Below are the code and all the weights of a small trained network. Each question names an input and a target symbol and asks about switching units off, where a switched-off unit gives its printed mean instead of its output.

import numpy as np


def w(rows, s, z=0):
    codes = np.array(rows[::2]) - 128.0
    scale = np.full(codes.shape[1], s)
    scale[-1] = z or s
    return codes * scale


def norm(h):
    return h / np.sqrt((h * h).mean(-1, keepdims=True) + 1e-5)


def f(y):
    return np.maximum(y, 0)


def softmax(a):
    e = np.exp(a - a.max(-1, keepdims=True))
    return e / e.sum(-1, keepdims=True)


def log_softmax(a):
    a = a - a.max(-1, keepdims=True)
    return a - np.log(np.exp(a).sum(-1, keepdims=True))


def net(x, mask):
    ids = ['αγδεηθλμξπστφψω'.index(c) for c in x.split()]
    T = len(ids)
    res = E[ids] + P[:T]
    r = norm(res)
    for j in range(3):
        rows = slice(2 * j, 2 * j + 2)
        q, k, v = (r @ M[0][rows].T for M in (Q, K, V))
        z = softmax(np.where(np.tri(T) > 0, q @ k.T / 2**0.5, -1e9)) @ v
        o = O[0][rows]
        res = res + np.where(mask[j], z, o[:, -1]) @ o[:, :-1]
    y = f(norm(res) @ A[0][:, :-1].T + A[0][:, -1])
    res = res + np.where(mask[3:7], y, B[0][:, -1]) @ B[0][:, :-1]
    return log_softmax(norm(res)[-1] @ U[:, :-1].T + U[:, -1])


Q, K, V, O, A, B = {}, {}, {}, {}, {}, {}
E = w([
[105,141,213,253,163],'α',
[98,138,89,172,127],'γ',
[216,78,96,224,34],'δ',
[113,161,194,141,68],'ε',
[79,92,183,155,123],'η',
[90,144,122,136,102],'θ',
[152,112,120,146,150],'λ',
[82,147,116,161,95],'μ',
[58,160,112,146,103],'ξ',
[109,136,89,149,140],'π',
[117,144,86,162,135],'σ',
[108,224,208,106,186],'τ',
[73,158,107,139,91],'φ',
[157,234,107,121,82],'ψ',
[147,114,110,133,125],'ω',
],0.016)
P = w([
[254,39,179,27,169],'0',
[100,137,123,213,177],'1',
[91,135,117,217,176],'2',
[84,139,138,192,162],'3',
[81,141,129,188,160],'4',
[85,137,133,188,156],'5',
[82,138,132,188,158],'6',
[85,141,126,187,158],'7',
[83,137,131,188,158],'8',
[83,140,126,184,158],'9',
[88,137,126,188,160],'10',
[85,134,121,185,164],'11',
],0.0051)
Q[0] = w([
[117,134,121,97,111],'H1',
[137,94,4,142,185],'H1',
[136,154,89,155,124],'H2',
[160,113,83,144,192],'H2',
[130,151,201,99,72],'H3',
[148,122,91,92,137],'H3',
],0.017)
K[0] = w([
[47,192,63,188,147],'H1',
[138,92,61,16,113],'H1',
[145,140,81,42,87],'H2',
[182,26,140,30,180],'H2',
[64,207,102,254,110],'H3',
[216,132,164,132,102],'H3',
],0.011)
V[0] = w([
[97,156,34,202,111],'H1',
[90,130,198,144,96],'H1',
[172,32,153,161,47],'H2',
[157,181,118,98,150],'H2',
[136,80,255,133,195],'H3',
[234,202,168,145,94],'H3',
],0.0083)
O[0] = w([
[143,116,182,254,127,155],'H1',
[70,156,99,146,69,129],'H1',
[168,77,108,146,45,164],'H2',
[143,241,134,39,181,85],'H2',
[69,90,236,147,151,39],'H3',
[227,254,183,169,60,7],'H3',
],0.0068,0.0019)
A[0] = w([
[36,34,43,140,69,93],'N1',
[33,156,32,172,108,255],'N2',
[137,2,125,148,187,77],'N3',
[96,76,56,183,107,31],'N4',
],0.0047,0.0036)
B[0] = w([
[140,254,93,158,92,189],'N1',
[177,77,189,59,113,254],'N2',
[22,161,111,71,75,158],'N3',
[44,184,126,196,217,155],'N4',
],0.0077,0.0078)
U = w([
[130,89,233,210,146,42],'α',
[96,109,89,176,149,104],'γ',
[185,98,118,186,40,152],'δ',
[114,176,206,113,8,44],'ε',
[31,45,171,98,62,49],'η',
[103,170,75,85,71,139],'θ',
[118,87,226,66,108,222],'λ',
[114,136,90,163,65,95],'μ',
[84,129,74,123,137,71],'ξ',
[86,68,95,77,198,213],'π',
[194,146,108,175,195,187],'σ',
[112,212,211,93,180,31],'τ',
[129,158,24,135,131,99],'φ',
[170,245,126,132,99,106],'ψ',
[153,115,154,80,70,253],'ω',
],0.013,0.0036)

Each question gives the input, a string of symbols that net reads in full, and the target symbol t.
The units are the heads (2 rows each of Q, K, V and O) and the neurons (one row each of A and B). Each row of codes is followed by its name. A weight is (code - 128) times the scale printed after its matrix; where a second scale follows, it is the last column's (O, A, B and U).
mask holds one flag per unit, heads first, then neurons. A switched-off unit (its flag False) gives its mean, the last column of its rows in O or B, instead of its output. The means were averaged over made-up inputs and are rounded, as every weight is.
A unit's drop is (log p(t) with every unit on - log p(t) with that unit switched off) / (log p(t) with every unit on - log p(t) with every unit switched off).
The circuit of an input: a set's keep is (log p(t) with only the set's units on - log p(t) with every unit switched off) / (log p(t) with every unit on - log p(t) with every unit switched off). Starting from all 7 units, units are removed one at a time, each time the one whose removal leaves the highest keep (on an exact tie, the one counted first), for as long as the keep stays at least 0.8.
circuit, biggest first: the units of the circuit, biggest drop first
unit that matters most: the unit with the biggest drop
top k neurons: the k neurons with the biggest drops, biggest first
which heads matter: for each layer, one digit per head in row order, 1 if its drop is at least 0.15 and else 0, layers parted by /
drop when u is switched off: that unit's drop, to one decimal
input α λ η ω ω α ε α ω, target α: circuit, biggest first -> H1
input ψ μ α μ π τ γ, target ψ: which heads matter -> 001
input δ ξ τ π τ λ, target δ: which heads matter -> 010
input η π π λ σ λ π δ ω τ π σ, target η: which heads matter -> 001
input η α η σ π ω, target η: circuit, biggest first -> H3, H1
input σ η ω, target σ: circuit, biggest first -> H1, N2
input σ ψ λ α π σ θ λ ω, target σ: which heads matter -> 101
input ω ξ λ π τ σ ψ π λ, target ω: circuit, biggest first -> H1, H2
input θ π ε ξ α π π γ, target θ: which heads matter -> 100
input α μ μ μ π π π, target α: which heads matter -> 000
input π λ π ψ δ ω, target π: which heads matter -> 100
input π γ θ π ξ η λ ω λ, target π: top 3 neurons -> N3, N2, N1
input ω α ξ π θ α γ π λ π, target ω: circuit, biggest first -> H1, H3, H2
input ψ ξ μ σ φ λ η π α τ λ λ, target ψ: unit that matters most -> H3
input φ φ μ σ γ π λ δ λ, target φ: which heads matter -> 001
input ω π λ, target ω: top 3 neurons -> N1, N4, N3
input π λ π σ η ω ω, target π: drop when N2 is switched off -> 0.2
input η σ λ ε ω ε σ τ π, target η: drop when H2 is switched off -> 0.1
input σ π σ, target σ: drop when H1 is switched off -> 0.2
input λ δ η σ π λ ω λ σ, target λ: top neuron -> N1
